In the rows, zero is written as 128.
Known rows:
[ 93 176 125 111 154  96 158 126 133  91 103 117 102 143 123 130 159 124
  90  96 174 104 133 132 133 130] : j_45
[103 171 147  86 172 107 176 157 127 104 124 150 129 136 131 136 112 122
  91 116 152 109 116 117 133 150] : j_485
[ 97 212 113 101 142  75  99 187 127  29 122 165 183 125  92 161 173 151
 136 109 168 135 113 129 116 162] : j_195
[108 177 124 138 151  92 148  97 144 102  94 158 129 122 125 147 109 137
  93  84 174  78 122 123 135 124] : j_161
[103 179 121 107 151 106 147 135 124  92 104 131 117 116 125 146 151 138
 102  94 170  97 118 151 124 144] : j_992
[ 87 178 133  99 162  90 163 154 114 103  93 149 112 134  97 160 136 133
 118 105 183  97 126 146 152 166] : j_831
[ 85 178 122  98 157 104 165 157 130 107 103 141 121 125 114 152 150 135
 115  98 176 105 118 134 137 151] : j_804
[103 179 124 109 156 105 153 131 124  91 103 132 114 122 124 141 150 136
  98  96 169  99 116 147 122 140] : j_735
[ 75 178 118  91 154  88 155 163 124 110  92 132 102 132 112 152 161 125
 119  97 183 103 140 157 151 175] : j_151
[ 82 177 125  99 159 104 167 154 124 103 102 144 122 121 107 153 148 140
 114 100 180 102 114 135 139 148] : j_546
[100 171 152  89 175 109 176 156 124  99 121 154 132 135 123 140 110 129
  94 121 156 107 111 114 136 150] : j_547
[ 87 179 113 135 150 105 173 122 154 115 100 161 155 103 113 157 119 147
 109  85 182  86 104 100 132 114] : j_806
[145 194 158 115 170 158 252 141 153 150 133 121 153 100 117 114 110 158
  72 119 177 121  75 140 136 120] : j_127
[ 83 176 122  98 156 104 163 156 130 108 104 141 121 124 115 153 148 134
 113  99 177 105 118 134 139 150] : j_917
[101 179 124 108 154 103 151 130 126  88 104 131 114 122 121 141 149 136
  98  94 170  99 118 151 127 140] : j_300
[100 179 115 107 150 111 149 135 138  94 111 123 119 114 137 138 156 135
  94  91 166 106 111 138 116 130] : j_147
[ 81 178 123 100 155 102 164 152 132 106 103 140 121 127 115 152 148 134
 111  97 179 103 119 130 143 146] : j_120
[ 84 181 112 100 149 119 166 158 143 106 115 134 138 111 126 147 160 143
 111  92 176 113  98 123 120 134] : j_812
[ 70 178 121  90 159 101 152 166 127 102  91 108 122 109 104 158 158 140
 133  95 185  90 119 141 144 159] : j_963
[ 73 178 116  88 154 100 150 173 140 111  95 104 118 115 123 152 163 131
 129  93 179  95 130 140 146 160] : j_859
[ 55 115 130  80 185  98 132 105  81 111  82 166  53 131 153 180  90 108
 102  77 151  42 127 114 141 142] : j_275

Facts:
σ(j_147, 574); σ(j_282, 242); σ(j_797, 242); σ(j_984, 242); σ(j_608, 242); σ(j_318, 242)
σ(j_409, 242); σ(j_362, 574); σ(j_880, 574); σ(j_963, 242); σ(j_547, 242); σ(j_485, 242)
σ(j_127, 242); σ(j_513, 574); σ(j_689, 574); σ(j_474, 242); σ(j_563, 242); σ(j_517, 574)
σ(j_882, 242); σ(j_15, 574); σ(j_48, 574); σ(j_964, 242); σ(j_36, 242); σ(j_832, 242)
σ(j_247, 242); σ(j_751, 574); σ(j_119, 242); σ(j_859, 242); σ(j_846, 574); σ(j_760, 242)
σ(j_691, 574); σ(j_943, 574); σ(j_646, 242); σ(j_757, 574); σ(j_753, 574); σ(j_275, 574)
σ(j_769, 242); σ(j_146, 242); σ(j_735, 574); σ(j_872, 242); σ(j_60, 574); σ(j_503, 242)
σ(j_71, 574); σ(j_806, 242); σ(j_518, 574); σ(j_974, 574); σ(j_378, 242); σ(j_718, 574)
σ(j_667, 242); σ(j_940, 574); σ(j_403, 242); σ(j_885, 242); σ(j_992, 574); σ(j_627, 574)
σ(j_710, 574); σ(j_300, 574); σ(j_917, 242); σ(j_5, 574); σ(j_92, 242); σ(j_239, 242)
σ(j_600, 242); σ(j_69, 242); σ(j_564, 242); σ(j_819, 242); σ(j_23, 574); σ(j_419, 242)
σ(j_847, 574); σ(j_470, 242); σ(j_268, 574); σ(j_259, 574); σ(j_191, 242); σ(j_432, 574)
σ(j_870, 242); σ(j_106, 242); σ(j_75, 574); σ(j_139, 574); σ(j_505, 574); σ(j_668, 574)
σ(j_621, 242); σ(j_728, 242); σ(j_812, 242); σ(j_18, 242); σ(j_831, 242); σ(j_549, 242)
σ(j_342, 242); σ(j_572, 574); σ(j_886, 574); σ(j_785, 242); σ(j_263, 574); σ(j_763, 574)
σ(j_575, 242); σ(j_120, 242); σ(j_389, 242); σ(j_935, 242); σ(j_6, 574); σ(j_455, 242)
σ(j_333, 242); σ(j_546, 242); σ(j_169, 574); σ(j_645, 242); σ(j_693, 574); σ(j_4, 574)
σ(j_899, 242); σ(j_804, 242); σ(j_195, 242); σ(j_20, 242); σ(j_288, 574); σ(j_731, 242)
σ(j_723, 574); σ(j_255, 242); σ(j_151, 242); σ(j_21, 242); σ(j_837, 574); σ(j_911, 574)
σ(j_705, 242); σ(j_529, 574); σ(j_161, 574); σ(j_102, 574); σ(j_45, 574); σ(j_576, 242)
σ(j_472, 574); σ(j_236, 242); σ(j_813, 574); σ(j_493, 574); σ(j_777, 574); σ(j_442, 574)
ψ(j_282, j_753); ψ(j_984, j_819); ψ(j_608, j_693); ψ(j_409, j_576); ψ(j_880, j_69); ψ(j_963, j_263)
ψ(j_547, j_847); ψ(j_127, j_899); ψ(j_689, j_763); ψ(j_517, j_723); ψ(j_15, j_485); ψ(j_48, j_886)
ψ(j_964, j_275); ψ(j_846, j_621); ψ(j_275, j_608); ψ(j_146, j_859); ψ(j_735, j_236); ψ(j_503, j_870)
ψ(j_71, j_832); ψ(j_806, j_288); ψ(j_518, j_846); ψ(j_974, j_259); ψ(j_718, j_505); ψ(j_403, j_282)
ψ(j_627, j_760); ψ(j_710, j_627); ψ(j_300, j_797); ψ(j_239, j_935); ψ(j_600, j_984); ψ(j_69, j_18)
ψ(j_819, j_517); ψ(j_23, j_15); ψ(j_419, j_318); ψ(j_470, j_139); ψ(j_268, j_239); ψ(j_259, j_943)
ψ(j_191, j_119); ψ(j_870, j_940); ψ(j_75, j_885); ψ(j_505, j_882); ψ(j_621, j_691); ψ(j_18, j_718)
ψ(j_831, j_300); ψ(j_342, j_529); ψ(j_572, j_470); ψ(j_886, j_4); ψ(j_785, j_45); ψ(j_575, j_342)
ψ(j_120, j_23); ψ(j_389, j_518); ψ(j_455, j_409); ψ(j_546, j_147); ψ(j_645, j_151); ψ(j_693, j_547)
ψ(j_4, j_432); ψ(j_899, j_120); ψ(j_195, j_974); ψ(j_288, j_837); ψ(j_731, j_735); ψ(j_723, j_880)
ψ(j_21, j_964); ψ(j_837, j_161); ψ(j_911, j_389); ψ(j_705, j_731); ψ(j_529, j_48); ψ(j_161, j_575)
ψ(j_102, j_403); ψ(j_576, j_757); ψ(j_472, j_442); ψ(j_813, j_191); ψ(j_777, j_333); γ(j_147, j_503)
γ(j_984, j_419); γ(j_409, j_275); γ(j_127, j_576); γ(j_513, j_195); γ(j_517, j_275); γ(j_36, j_169)
γ(j_769, j_106); γ(j_806, j_419); γ(j_974, j_831); γ(j_667, j_378); γ(j_940, j_518); γ(j_403, j_899)
γ(j_885, j_275); γ(j_92, j_576); γ(j_600, j_195); γ(j_268, j_151); γ(j_259, j_236); γ(j_870, j_48)
γ(j_139, j_318); γ(j_505, j_419); γ(j_668, j_236); γ(j_812, j_318); γ(j_18, j_564); γ(j_342, j_576)
γ(j_572, j_239); γ(j_886, j_474); γ(j_785, j_60); γ(j_6, j_239); γ(j_693, j_333); γ(j_899, j_503)
γ(j_195, j_474); γ(j_705, j_318); γ(j_576, j_191); γ(j_472, j_333); γ(j_813, j_275); γ(j_493, j_564)
α(j_147, j_169); α(j_282, j_474); α(j_797, j_247); α(j_984, j_263); α(j_608, j_753); α(j_318, j_432)
α(j_409, j_255); α(j_362, j_432); α(j_880, j_627); α(j_963, j_627); α(j_547, j_318); α(j_485, j_318)
α(j_127, j_318); α(j_513, j_318); α(j_689, j_318); α(j_563, j_474); α(j_517, j_474); α(j_882, j_549)
α(j_15, j_753); α(j_964, j_627); α(j_36, j_255); α(j_832, j_169); α(j_247, j_378); α(j_751, j_474)
α(j_119, j_751); α(j_859, j_627); α(j_846, j_549); α(j_760, j_169); α(j_691, j_69); α(j_943, j_432)
α(j_646, j_549); α(j_757, j_255); α(j_753, j_255); α(j_275, j_432); α(j_769, j_432); α(j_146, j_191)
α(j_735, j_751); α(j_872, j_69); α(j_60, j_255); α(j_503, j_474); α(j_71, j_549); α(j_806, j_362)
α(j_518, j_239); α(j_974, j_106); α(j_718, j_751); α(j_667, j_255); α(j_940, j_474); α(j_403, j_106)
α(j_885, j_432); α(j_992, j_247); α(j_627, j_48); α(j_710, j_432); α(j_300, j_255); α(j_917, j_333)
α(j_5, j_120); α(j_92, j_106); α(j_239, j_191); α(j_600, j_106); α(j_69, j_48); α(j_564, j_333)
α(j_819, j_288); α(j_23, j_333); α(j_419, j_191); α(j_847, j_378); α(j_470, j_106); α(j_268, j_255)
α(j_259, j_169); α(j_191, j_378); α(j_870, j_474); α(j_106, j_48); α(j_75, j_106); α(j_139, j_753)
α(j_505, j_69); α(j_668, j_120); α(j_621, j_120); α(j_728, j_318); α(j_812, j_120); α(j_18, j_120)
α(j_831, j_378); α(j_549, j_378); α(j_342, j_362); α(j_572, j_362); α(j_886, j_106); α(j_785, j_627)
α(j_763, j_333); α(j_575, j_378); α(j_389, j_247); α(j_935, j_106); α(j_6, j_120); α(j_455, j_255)
α(j_333, j_255); α(j_546, j_753); α(j_169, j_120); α(j_645, j_239); α(j_693, j_318); α(j_4, j_318)
α(j_899, j_751); α(j_804, j_333); α(j_195, j_549); α(j_20, j_288); α(j_288, j_263); α(j_731, j_362)
α(j_723, j_753); α(j_151, j_48); α(j_21, j_362); α(j_837, j_549); α(j_911, j_247); α(j_705, j_169)
α(j_529, j_288); α(j_161, j_362); α(j_102, j_69); α(j_45, j_191); α(j_576, j_263); α(j_472, j_318)
α(j_236, j_318); α(j_813, j_69); α(j_493, j_120); α(j_777, j_753); α(j_442, j_627)

Rows:
No name comes twice in this set of rows, the named rows included.
[ 80 208  92 104 127 111 130 192 134  28 122 175 166 125 100 143 236 174
 125 102 176 152  99 117  89 129] : j_600
[ 71 178 114  90 155 113 158 169 134 104 101 100 130  98 111 154 165 148
 131  89 186  94 107 132 136 147] : j_785
[ 81 179 119 107 153  85 134 117 121  93  83 116 105 136 121 141 143 113
 111  94 196 107 135 175 140 168] : j_48
[133 202 135 151 146 147 225 108 191 180 111 133 159  99 132 134 111 157
  82  81 203 108  82 142 150 107] : j_342
[103 181 123  91 155 107 139 159 122  84  99  94 107 111 118 151 182 150
 113  90 162  84 121 152 137 141] : j_880
[ 84 178 119  88 158 101 157 175 127 105 106 110 111 120 104 165 182 144
 122  88 171  96 122 137 148 146] : j_69
[122 196 154 131 162 118 244 127 158 160  98 104 108 140  96 120 142 142
  80 106 201 113 128 158 178 133] : j_191
[ 99 178 131 105 160 117 168 144 144 111 119 154 145 122 129 151 126 143
 101  96 163 102 100 107 133 126] : j_769
[ 37 119  99  74 170 140 151 140 120 138 114 157  99  97 181 175 119 120
 110  67 151  70  81  80 107 116] : j_885
[ 80 211  82 122 123  89 100 137 141  29 129 143 174 135 124 133 199 127
 109  92 189 172  97 141  71 133] : j_886
[ 94 184 120  88 150 139 171 172 143  97 105 146 131 111 129 140 181 169
 113  98 167 105  93 123 125 131] : j_984
[ 91 179 117  95 154  99 137 147 136  92  94  93 108 111 130 140 165 132
 110  91 172  89 128 155 132 148] : j_442
[119 170 157  99 176 109 165 129 110  79 117 144 126 130 122 133 110 134
  83 117 152 100 107 130 125 137] : j_689
[106 180 140 116 159 105 137 101 143 102 107 137 134 143 153 139 106 117
  89  91 173 109 109 137 136 133] : j_432

The same things again, as new rows of numbers:
Known rows:
[124 129 140  88 140 135 113  86 109 120 126 131 125 134 134 101 152 110
 147 143 110 126 113 134 116 114 113 143 120 141 116 137] : j_21
[ 95 153  89 132 116 127  99 123 128 131 121 127 143 112 130 147 151 123
 116 124 139 125 116 137 123 110 140 127 101 161 136 138] : j_751
[110 135 135 124 143 134 115 135 120 132 144 132 115 142 108 106 148 115
 142 120 127 127 132 118 126 112 115 124 114 124 125 134] : j_760
[112 127 132 117 147 134 116 128 122 132 137 128 114 137 110 101 149 115
 138 121 124 130 126 126 127 115 121 130 116 128 128 132] : j_621
[101 141  91 131 107 136 135 128 132 139 117 103 129 126  95 117 126 115
 115 117 150 108  94 146 101 125 147 107 118 132 152 162] : j_102
[108 135 102  93 135 134 116 107 107 137 125 127 137 115 140 124 130 143
 115 128 124 102 123 144 122 107 141 116 131 166 139 138] : j_71
[ 83 176  75 118 146 150  84 134 117 122 116 148 148 129 144 137 165 117
  95 141 147 107 120 125 129  95 132 132 107 178  99 144] : j_432
[105 142 102 125 126 125 118 117 121 133 124 129 135 115 118 125 142 129
 115 124 138 101 120 135 116 115 131 112 124 153 134 146] : j_300
[103 140 108 142 113 151 130 155 127 132 141 112 134 166 100 134 143  80
 137 111 131 180 107 155 131 109 138 120  97  97 141 152] : j_106
[114 129 130 117 145 135 118 125 121 129 138 128 112 138 110 102 146 116
 139 123 122 133 127 130 126 116 122 135 118 128 128 131] : j_917
[116 120 129 124 153 125 116 106 131 119 125 135 103 123 108  94 171 109
 135 140 122 132 128 140 129 134 121 144 123 129 124 131] : j_146
[ 99 148 107 130 126 120 107 121 128 138 125 129 125 113 114 115 137 143
 122 117 147  78 119 108 105 116 123 116 114 163 130 136] : j_940
[139 151  65  86 154 130 121 132 105 130 131 104 121 112 145 136 139 137
 131 127 120  91 144 122 118 128 135 100 124 176 132 139] : j_837
[100 147 108 132 125 119 109 120 128 140 127 129 129 116 115 120 141 137
 121 119 145  86 121 113 106 112 122 112 116 161 130 140] : j_147
[109 141 116 130 138 142 113 142 113 122 152 141 142 156 128 150 167  88
 133 124 114 191 139 157 157  95 125 118 105 113 129 147] : j_333
[143 163  80  88 144 125 111 101 107 115 119 114 133 116 155 136 158 116
 138 141 122  88 133 123 100 130 118 106 121 177 115 149] : j_161
[108 136 101 105 137 123 110  96 117 126 120 134 138 107 134 124 150 133
 116 135 129 105 123 144 118 116 131 125 127 166 132 141] : j_710
[113 129 137 109 150 137 111 129 114 131 146 138 118 141 123 103 145 126
 142 121 118 126 138 112 134 103 114 127 120 135 122 130] : j_797
[109 127 133 120 141 132 109 124 126 135 133 121 104 130 104  87 140 125
 143 123 128 109 118 107 116 124 123 143 110 137 126 123] : j_870
[107 117 129 120 169 130 110 135 121 130 144 140 105 125 113 100 156 132
 131 123 118 131 147 126 150 116 128 138 125 143 127 118] : j_547
[104 136 120 104 139 144  97 132 113 134 140 130 127 136 139 123 143 123
 141 118 112 153 123 122 143  99 130 148 101 148 128 117] : j_549

Rows:
No name comes twice in this set of rows, the named rows included.
[130 164  50 118 137 125 109 141 124 124 123  98 125 108 142 156 155 114
 132 122 126 118 130 124 116 136 141 111 100 171 133 139] : j_288
[115 148 119  94 122 123 103  73 118 129 107 128 134 105 138 111 140 136
 130 140 132  77 107 123  93 121 120 135 118 179 124 136] : j_572
[ 85 150  75 119 172 147 110 144 118 128 119 146 123 117 122 109 162 136
  82 139 146  86 136 138 135 106 143 122 137 172 109 145] : j_4
[116 120 119 129 174 132 125 143 110 124 160 150 128 147 122 129 166 113
 122 126 111 167 169 155 170 100 124 106 134 117 129 139] : j_236
[ 90 172  51 140 118 165 125 166 124 127 118 114 152 148 107 148 146  83
  93 124 155 140  99 164 120 102 156 104 105 128 128 176] : j_48
[ 89 134 137 136  89 104 118 126 148 154 113 133 129 121  85 106  80 132
 128 109 158  93  73 104  92 140 153 112 105 137 158 145] : j_505
[133 141  99  96 170 143 118 141 112 122 139 115 103 137 127 105 157 115
 144 131 112 120 139 116 131 128 125 131 119 148 115 132] : j_575
[107 132 111 133 158 137 108 146 114 120 156 150 138 144 133 152 175 101
 124 123 110 193 159 156 175  96 131 123 112 125 128 136] : j_318
[156 145 111  73 154 128 106 105 113 118 119  96  89 117 140  93 153 118
 171 140 105  92 117  91  97 152 112 151 102 173 113 117] : j_806
[101 147 113 131 124 120  98 121 130 138 122 128 119 110 111 110 136 147
 121 118 151  71 115 100 100 119 120 121 111 168 131 130] : j_139
[132 146 136  44 112 131  29 156 149  97 123 102 103 107 182  33 178 135
 196 184 172  77 120  88  57  78 157 145 131 134 104  85] : j_342
[ 97 128 137 121 115  99 114 105 131 140 123 156 148 121 118 132 104 131
 123 126 136 118 111 131 120 125 148 106 124 141 148 146] : j_718
[162 148 176 143 150 170 107 126  94 106 144 151  69 136  57 152 141 106
  79 130  91 155  87 151 187 131 106 114  49 181 152 141] : j_474
[ 26 126  64 168 127  95 162  49 131 198 110 107 169 118 116 113 127 152
 147  53 135  74 132  85  76 134  82 185 134 154 116 134] : j_517

Now the same things, written a new way:
Known rows:
[146 202 139 130  92 145 171 140 195 124 192 128 182 103 165 116 164 116
 145  67 149 139 122 119 120 113] : j_513
[142 160 116 156 168 144 131 151 112 118 150 147 103 138 145  51  95 124
 144 117  92 174 158 104 124 166] : j_409
[128 173 127 175 189 127 138 140 107 145 163 172 121 132 152 103 129 102
 137 117  57 187 131  90 114 192] : j_517
[136 146 111 124 147 118 143 130  88  88 149  21 151 159 122  64 171 146
 148 144 125  67 185  92  63 161] : j_812
[128 134 110 136 147 114 133 124  77  90 136  15 147 155 110  71 170 150
 148 154 126  62 182  96  59 148] : j_667
[154 140 136  81 162 114 155 132 141 151 173 138 128 151 183 114 147  96
 107 106 100 136 116 108 109 173] : j_505
[161 122 126  85 207 121 157 140 116 103 145 156 106 133 154 104 122 125
 114 127 145 130 141 131 107 156] : j_403
[140 129 126 140 143 133 122 126 125 111 131 129 140 150 112 121  92 119
 134 142 138  79 145 132 138  83] : j_608
[117 148 126 147 149 112 130 125 124 141 124 145 138 127 133 176 147 109
 124 130 111 137 108 126 119 124] : j_723
[128 106 120 108 108 136 128 128 115 117 118 130 124 129 115 118 115 142
 135 132 142 131 126 131 133 115] : j_760
[ 89  79 140 163 153 106  95  96  68 158  88  98 120 116  70 192 158 143
 126 177 101 119 129 123 107 141] : j_60
[121  98 123 118 103 128 110 122 127 123  83 141 117 122 112 161  97 138
 122 139 161 125 109 159 147  69] : j_503
[129 104 122 111 103 136 128 129 116 117 114 132 124 124 115 121 114 142
 134 129 138 129 124 132 132 112] : j_832
[128 109 121 112 106 134 129 131 116 114 114 129 123 125 114 122 113 141
 136 133 137 129 124 131 132 112] : j_563
[118 166 142 170 132 133 129 125 147 147 137 128 145  98 125 151 144 121
 139 107 127 157 121 128 120 103] : j_689
[121 140 140 146 143 120 122 122 140 145 134 129 134 124 130 155 147 119
 121 130 121 130 126 128 133 135] : j_300
[141  72 127  74 167 117 143 122  84 115 105 161 101 117 115 151 123 142
 117 148 152 123 122 137 114 143] : j_935
[139  77 124  67 129 118 115 123 101 139 107 107  98 159 139 114 102 125
 109 139 130 121 107 134 118 111] : j_963
[ 94  91 117 137 107 105  93 103  71 107  68  24 138 137  59 159 157 163
 137 186 159  54 150 133  87  85] : j_378
[120 119 139 133 121 126 128 119 129 146 136 134 138 117 121 155 150 126
 127 129 109 132 120 123 132 146] : j_753
[142  88 128  84 187 113 135 125  93 112 106 154  97 125 121 145 118 132
 115 151 157 120 127 143 112 134] : j_470

Rows:
No name comes twice in this set of rows, the named rows included.
[129  98 121  73  54 122 131 117 158 101  96  92 159 129 118 176 136 146
 124 133 199  61 112 165 137  46] : j_333
[138  69 125  61 124 119 127 118  90 136 107 124 101 146 125 123 111 137
 113 144 133 123 111 133 120 122] : j_872
[137  61 124  53 108 119 122 120  92 142 109 111 101 154 130 116 106 134
 114 139 130 126 104 129 120 118] : j_859
[122  28 130  55 120 111 110 104  85 139  66 130  97 131  98 184 111 146
 106 161 156 113  95 159 129  85] : j_151
[145 130 146 115 226 106 150 125 113 135 156 159 112 124 143 138 159 110
 105 137 119 137 141 118  99 194] : j_974
[141 136 116 107 108 141 145 137 128 108 144 129 131 133 136  84 117 134
 142 113 134 126 140 117 129 136] : j_36
[131 164 137 145 144 124 138 131 150 134 159 120 143 132 148 122 154 114
 123 116 117 125 136 114 116 156] : j_268
[120  82 122 101  91 132 118 123 122 126  92 149 121 115 106 159 100 144
 130 136 160 131 106 154 151  80] : j_564
[133 147 137 128 129 131 146 129 143 139 166 133 144 123 143 125 156 117
 129 114 104 134 130 110 125 168] : j_940
[129  77 144  75 132 113 124 111 105 173 131 114 115 143 136 147 146 118
 101 137 105 126 103 119 115 154] : j_442
[106  85 143 121 103 118 111 106 127 158  97 145 128 105 100 211 140 134
 116 143 137 126  98 148 145 107] : j_169
[145  81 131  82 149 117 115 120 107 136 119 108 108 173 131 108  93 118
 110 145 130  89 122 129 119  98] : j_964
[133 132 128 130 121 134 117 137 146 108 113 133 122 136 132 121 105 138
 116 118 154 143 125 149 143 106] : j_899

